Below are the code and all the weights of a small trained network. Each question names an input and a target symbol and asks about switching units off, where a switched-off unit gives its printed mean instead of its output.

import numpy as np


def w(rows, s, z=0):
    codes = np.array(rows[::2]) - 128.0
    scale = np.full(codes.shape[1], s)
    scale[-1] = z or s
    return codes * scale


def f(y):
    return np.maximum(y, 0)


def softmax(a):
    e = np.exp(a - a.max(-1, keepdims=True))
    return e / e.sum(-1, keepdims=True)


def log_softmax(a):
    a = a - a.max(-1, keepdims=True)
    return a - np.log(np.exp(a).sum(-1, keepdims=True))


def net(x, mask):
    ids = ['αγδεηλμξπστφψω'.index(c) for c in x.split()]
    T = len(ids)
    res = E[ids] + P[:T]
    q, k, v = (res @ M[0].T for M in (Q, K, V))
    z = softmax(np.where(np.tri(T) > 0, q @ k.T / 4**0.5, -1e9)) @ v
    res = res + np.where(mask[0], z, O[0][:, -1]) @ O[0][:, :-1]
    y = f(res @ A[0][:, :-1].T + A[0][:, -1])
    res = res + np.where(mask[1:9], y, B[0][:, -1]) @ B[0][:, :-1]
    return log_softmax(res[-1] @ U[:, :-1].T + U[:, -1])


Q, K, V, O, A, B = {}, {}, {}, {}, {}, {}
E = w([
[148,113,109],'α',
[123,149,120],'γ',
[148,115,107],'δ',
[152,111,108],'ε',
[151,114,109],'η',
[151,115,106],'λ',
[157,115,99],'μ',
[129,100,121],'ξ',
[67,63,122],'π',
[149,132,174],'σ',
[183,162,213],'τ',
[60,251,91],'φ',
[87,59,79],'ψ',
[51,104,251],'ω',
],0.018)
P = w([
[80,243,110],'0',
[68,244,105],'1',
[65,235,105],'2',
[77,225,113],'3',
[111,165,126],'4',
[136,148,131],'5',
[141,135,132],'6',
[153,123,136],'7',
[164,108,136],'8',
[177,100,140],'9',
[181,87,142],'10',
[193,81,142],'11',
[182,73,144],'12',
],0.011)
Q[0] = w([
[56,218,230],'H1',
[162,84,79],'H1',
[229,3,149],'H1',
[107,140,237],'H1',
],0.014)
K[0] = w([
[86,252,55],'H1',
[157,94,151],'H1',
[215,26,146],'H1',
[182,194,100],'H1',
],0.014)
V[0] = w([
[172,169,249],'H1',
[190,117,61],'H1',
[60,67,151],'H1',
[201,210,145],'H1',
],0.012)
O[0] = w([
[221,247,202,5],'H1',
[151,106,70,113],'H1',
[121,79,155,94],'H1',
[149,209,112,143],'H1',
],0.013,0.0023)
A[0] = w([
[101,77,191,36],'N1',
[140,111,56,35],'N2',
[146,55,57,82],'N3',
[72,103,183,189],'N4',
[172,95,125,2],'N5',
[117,193,154,122],'N6',
[102,149,255,125],'N7',
[151,130,234,37],'N8',
],0.013,0.0088)
B[0] = w([
[135,236,69,175],'N1',
[156,167,57,157],'N2',
[24,228,144,245],'N3',
[255,76,183,217],'N4',
[107,44,215,131],'N5',
[105,59,187,192],'N6',
[215,90,6,186],'N7',
[22,108,130,164],'N8',
],0.0084,0.011)
U = w([
[121,126,103,20],'α',
[108,174,152,207],'γ',
[66,50,160,254],'δ',
[119,127,97,20],'ε',
[163,84,104,181],'η',
[127,133,97,35],'λ',
[147,156,3,105],'μ',
[128,139,90,54],'ξ',
[68,89,82,89],'π',
[171,176,170,191],'σ',
[135,142,100,61],'τ',
[132,151,93,55],'φ',
[136,147,138,176],'ψ',
[126,115,86,91],'ω',
],0.011,0.0055)

Each question gives the input, a string of symbols that net reads in full, and the target symbol t.
The units are the heads (4 rows each of Q, K, V and O) and the neurons (one row each of A and B). Each row of codes is followed by its name. A weight is (code - 128) times the scale printed after its matrix; where a second scale follows, it is the last column's (O, A, B and U).
mask holds one flag per unit, heads first, then neurons. A switched-off unit (its flag False) gives its mean, the last column of its rows in O or B, instead of its output. The means were averaged over made-up inputs and are rounded, as every weight is.
A unit's drop is (log p(t) with every unit on - log p(t) with that unit switched off) / (log p(t) with every unit on - log p(t) with every unit switched off).
The circuit of an input: a set's keep is (log p(t) with only the set's units on - log p(t) with every unit switched off) / (log p(t) with every unit on - log p(t) with every unit switched off). Starting from all 9 units, units are removed one at a time, each time the one whose removal leaves the highest keep (on an exact tie, the one counted first), for as long as the keep stays at least 0.8.
units of the circuit, in order: the units of the circuit, biggest drop first
k most important neurons: the k neurons with the biggest drops, biggest first
drop when u is switched off: that unit's drop, to one decimal
input ω μ π ψ, target η: units of the circuit, in order => (H1 N7 N4)
input μ α α μ δ π ω λ, target η: 3 most important neurons => (N7 N3 N4)
input γ τ μ μ η ω δ δ μ μ π γ, target δ: units of the circuit, in order => (H1 N1)
input π μ λ δ μ δ μ μ α δ, target μ: 4 most important neurons => (N6 N4 N2 N8)
input φ μ ω φ ω η ω ξ, target η: units of the circuit, in order => (N7 H1 N3)
input μ τ π ψ μ ω ξ, target η: units of the circuit, in order => (H1 N7 N3)
input ψ ω α μ ω η, target η: units of the circuit, in order => (N7 H1 N3)
input μ δ μ π ω π η, target η: units of the circuit, in order => (H1 N3 N7)
input π π ω η ω π, target η: units of the circuit, in order => (H1 N4 N7)
input μ μ ξ τ ω λ π, target η: 2 most important neurons => (N3 N4)
input μ π τ σ μ ω δ, target η: 4 most important neurons => (N7 N3 N6 N1)
input μ δ μ μ η μ μ δ μ μ π μ, target δ: 2 most important neurons => (N5 N7)
input γ μ τ ε η μ τ μ ξ ψ η ψ, target π: 3 most important neurons => (N3 N1 N2)
input η π μ μ δ τ δ ε, target σ: 2 most important neurons => (N7 N8)
input ε π η λ ψ δ μ μ λ, target μ: 2 most important neurons => (N6 N2)
input δ τ π μ δ μ π λ π δ, target δ: 2 most important neurons => (N7 N5)
input μ η μ μ η μ λ μ μ η, target μ: 3 most important neurons => (N6 N4 N2)
input δ φ ψ μ ψ α μ μ μ ω μ, target η: drop when N4 is switched off => -0.1
input π φ δ ψ ω δ σ μ π τ ε, target σ: drop when H1 is switched off => 1.0
input γ ω ξ γ ω μ ε λ η τ ξ, target σ: drop when N1 is switched off => 0.0
